Below are the code and all the weights of a small trained network. Each question names an input and a class and asks about switching units off, where a switched-off unit gives its printed mean instead of its output.

import numpy as np


def w(rows, s, z=0):
    codes = np.array(rows[::2]) - 128.0
    scale = np.full(codes.shape[1], s)
    scale[-1] = z or s
    return codes * scale


def f(y):
    return np.maximum(y, 0)


def log_softmax(a):
    a = a - a.max(-1, keepdims=True)
    return a - np.log(np.exp(a).sum(-1, keepdims=True))


def net(x, mask):
    res = np.array(x, float).reshape(1, 7) / 4 @ E
    y = f(res @ A[0][:, :-1].T + A[0][:, -1])
    res = res + np.where(mask, y, B[0][:, -1]) @ B[0][:, :-1]
    return log_softmax(res[-1] @ U[:, :-1].T + U[:, -1])


A, B = {}, {}
E = w([
[132,124,120,128,132,126,123,127,131,120,129],'x0',
[131,236,235,53,206,244,42,52,203,124,51],'x1',
[117,127,126,136,133,127,124,116,131,128,133],'x2',
[116,98,93,51,244,162,52,159,81,254,216],'x3',
[125,69,50,22,98,199,240,63,128,166,27],'x4',
[41,195,47,54,145,146,192,214,216,45,221],'x5',
[48,67,227,126,163,208,159,158,10,30,122],'x6',
],0.0054)
A[0] = w([
[183,172,36,92,96,102,122,78,205,161,126,67],'n1',
[72,66,207,145,128,173,159,149,53,90,71,54],'n2',
[216,163,82,166,96,79,90,71,199,196,70,113],'n3',
[193,35,122,200,92,85,97,105,25,163,86,113],'n4',
[81,144,194,112,174,163,138,143,40,60,132,45],'n5',
[225,190,85,146,117,23,120,77,226,193,147,199],'n6',
[183,202,136,150,87,69,87,137,181,212,124,75],'n7',
[157,2,26,161,82,62,201,194,80,129,133,174],'n8',
[137,141,118,210,33,82,198,157,137,68,104,127],'n9',
[97,197,164,208,133,86,81,168,146,82,185,84],'n10',
[65,241,59,69,134,138,160,153,242,48,190,111],'n11',
[243,127,181,179,123,78,64,46,110,192,106,108],'n12',
[126,187,206,218,159,102,27,166,134,95,162,73],'n13',
[100,152,70,32,199,178,118,218,116,167,208,80],'n14',
[112,96,200,158,155,149,132,121,21,69,70,131],'n15',
[132,208,227,173,179,115,26,134,147,89,173,128],'n16',
[171,233,231,47,208,233,41,29,214,111,19,150],'n17',
[33,104,132,89,174,137,177,185,157,22,144,126],'n18',
[152,158,214,174,47,87,141,133,154,13,94,71],'n19',
[97,181,98,146,57,132,161,138,195,5,128,143],'n20',
[229,88,244,167,127,166,87,31,79,177,41,89],'n21',
[151,27,87,70,206,101,83,188,44,239,179,128],'n22',
[123,155,123,150,38,124,163,114,139,78,79,4],'n23',
[166,91,145,139,61,90,174,80,172,57,19,158],'n24',
[184,102,148,222,129,51,56,213,114,107,181,89],'n25',
[135,75,76,1,145,204,195,28,122,155,49,82],'n26',
],0.0051,0.0038)
B[0] = w([
[52,87,142,57,72,198,51,193,96,62,128,168],'n1',
[60,111,154,41,45,179,71,169,83,89,189,168],'n2',
[34,97,142,59,69,201,59,160,63,49,159,185],'n3',
[184,64,141,142,193,44,156,186,213,86,135,186],'n4',
[34,99,154,66,78,165,61,179,112,60,182,161],'n5',
[51,93,147,77,119,187,77,178,61,44,138,213],'n6',
[42,113,148,49,95,176,88,192,70,60,159,170],'n7',
[170,171,115,176,55,65,152,54,152,76,218,218],'n8',
[98,195,165,184,192,122,69,74,92,165,137,189],'n9',
[187,97,59,96,85,177,207,122,93,166,71,172],'n10',
[195,18,142,115,209,85,164,187,210,107,69,202],'n11',
[174,58,148,127,193,86,143,216,196,124,60,195],'n12',
[172,112,71,81,77,189,230,128,44,200,60,184],'n13',
[130,147,215,171,217,119,80,149,155,155,67,177],'n14',
[77,66,137,63,69,186,70,200,92,56,156,182],'n15',
[161,148,31,92,99,165,203,61,91,196,105,198],'n16',
[177,196,141,199,65,27,149,2,189,30,255,254],'n17',
[185,51,117,115,140,105,127,170,153,80,109,179],'n18',
[68,177,199,168,209,119,60,112,92,213,74,181],'n19',
[115,114,150,157,225,128,83,126,142,163,40,191],'n20',
[208,30,151,135,172,64,156,228,231,112,66,209],'n21',
[67,225,227,228,190,133,55,46,124,166,94,201],'n22',
[82,186,199,123,185,126,91,118,151,245,76,149],'n23',
[97,179,171,175,192,188,97,87,83,189,80,187],'n24',
[181,149,73,106,60,169,220,83,95,192,101,183],'n25',
[156,168,34,98,77,184,203,83,76,212,44,184],'n26',
],0.0055,0.0099)
U = w([
[43,90,151,45,56,177,50,206,87,49,161,26],'0',
[202,46,142,123,214,47,163,225,222,119,66,41],'1',
[77,220,201,192,242,130,38,70,103,247,80,19],'2',
[178,187,117,180,35,24,166,31,156,60,234,68],'3',
[182,138,30,63,42,198,254,92,73,241,46,46],'4',
[138,127,119,127,137,129,118,130,116,114,121,254],'5',
],0.0083,0.0078)

Each question gives the input, the list of numbers given to net, and the class t.
The units are the neurons (one row each of A and B). Each row of codes is followed by its name. A weight is (code - 128) times the scale printed after its matrix; where a second scale follows, it is the last column's (A, B and U).
mask holds one flag per neuron, in row order. A switched-off neuron (its flag False) gives its mean, the last column of its row in B, instead of its output. The means were averaged over made-up inputs and are rounded, as every weight is.
A unit's drop is (log p(t) with every unit on - log p(t) with that unit switched off) / (log p(t) with every unit on - log p(t) with every unit switched off).
The circuit of an input: a set's keep is (log p(t) with only the set's units on - log p(t) with every unit switched off) / (log p(t) with every unit on - log p(t) with every unit switched off). Starting from the 12 units with the biggest drops (on a tie, the unit counted first), units are removed one at a time, each time the one whose removal leaves the highest keep (on an exact tie, the one counted first), for as long as the keep stays at least 0.8.
circuit, biggest first: the units of the circuit, biggest drop first
unit that matters most: the unit with the biggest drop
top k neurons: the k neurons with the biggest drops, biggest first
drop when u is switched off: that unit's drop, to one decimal
input [-3,-4,5,-3,1,8,1], class 1: unit that matters most	n11
input [4,-4,0,4,-4,-8,-7], class 1: top 3 neurons	n12, n4, n21
input [-8,-4,5,4,0,-5,-7], class 0: circuit, biggest first	n3, n6
input [-8,-4,4,-8,-8,-7,5], class 2: top 4 neurons	n19, n9, n24, n11
input [-8,-6,4,2,1,5,-1], class 3: top 3 neurons	n8, n21, n12
input [4,-2,-1,-1,-8,-4,-7], class 4: circuit, biggest first	n25, n13
input [-2,4,2,-1,-8,4,-5], class 4: top 2 neurons	n16, n13
input [8,-4,-5,0,-5,1,-3], class 4: top 3 neurons	n17, n25, n10
input [4,3,0,-6,1,-8,-8], class 0: top 3 neurons	n3, n6, n7
input [-3,-4,-1,-5,4,-5,-3], class 1: top 3 neurons	n4, n17, n22
input [7,-7,-5,-8,-7,-2,-1], class 2: circuit, biggest first	n19, n9
input [-7,-4,0,8,3,3,-8], class 0: circuit, biggest first	n1, n6
input [-2,-7,4,8,-2,-8,4], class 1: top 2 neurons	n4, n17
input [7,-2,4,1,5,-7,2], class 1: top 2 neurons	n4, n21
input [-7,6,-5,1,-8,6,-2], class 4: circuit, biggest first	n16, n13
input [4,-5,-6,-1,-8,7,1], class 4: unit that matters most	n25
input [-5,-3,-6,-3,3,6,-7], class 0: top 2 neurons	n1, n6
input [-6,6,4,1,4,5,-5], class 3: top 4 neurons	n17, n21, n12, n15
input [-8,-5,3,-2,-7,7,-2], class 1: top 4 neurons	n11, n17, n26, n20
input [-6,5,-5,3,8,-8,-8], class 0: circuit, biggest first	n3, n1
input [-6,-1,-6,5,3,8,0], class 1: circuit, biggest first	n11
input [-2,-3,1,6,8,2,-8], class 0: top 2 neurons	n1, n6
input [2,-7,-3,6,8,8,3], class 1: top 4 neurons	n14, n17, n11, n18
input [-6,2,-1,4,4,2,-6], class 0: circuit, biggest first	n1, n6
input [3,4,6,8,0,6,6], class 2: drop when n22 is switched off	0.4
input [4,-5,8,7,-8,-1,7], class 4: drop when n10 is switched off	0.2
input [-7,5,-4,-8,-5,-2,-1], class 2: unit that matters most	n19
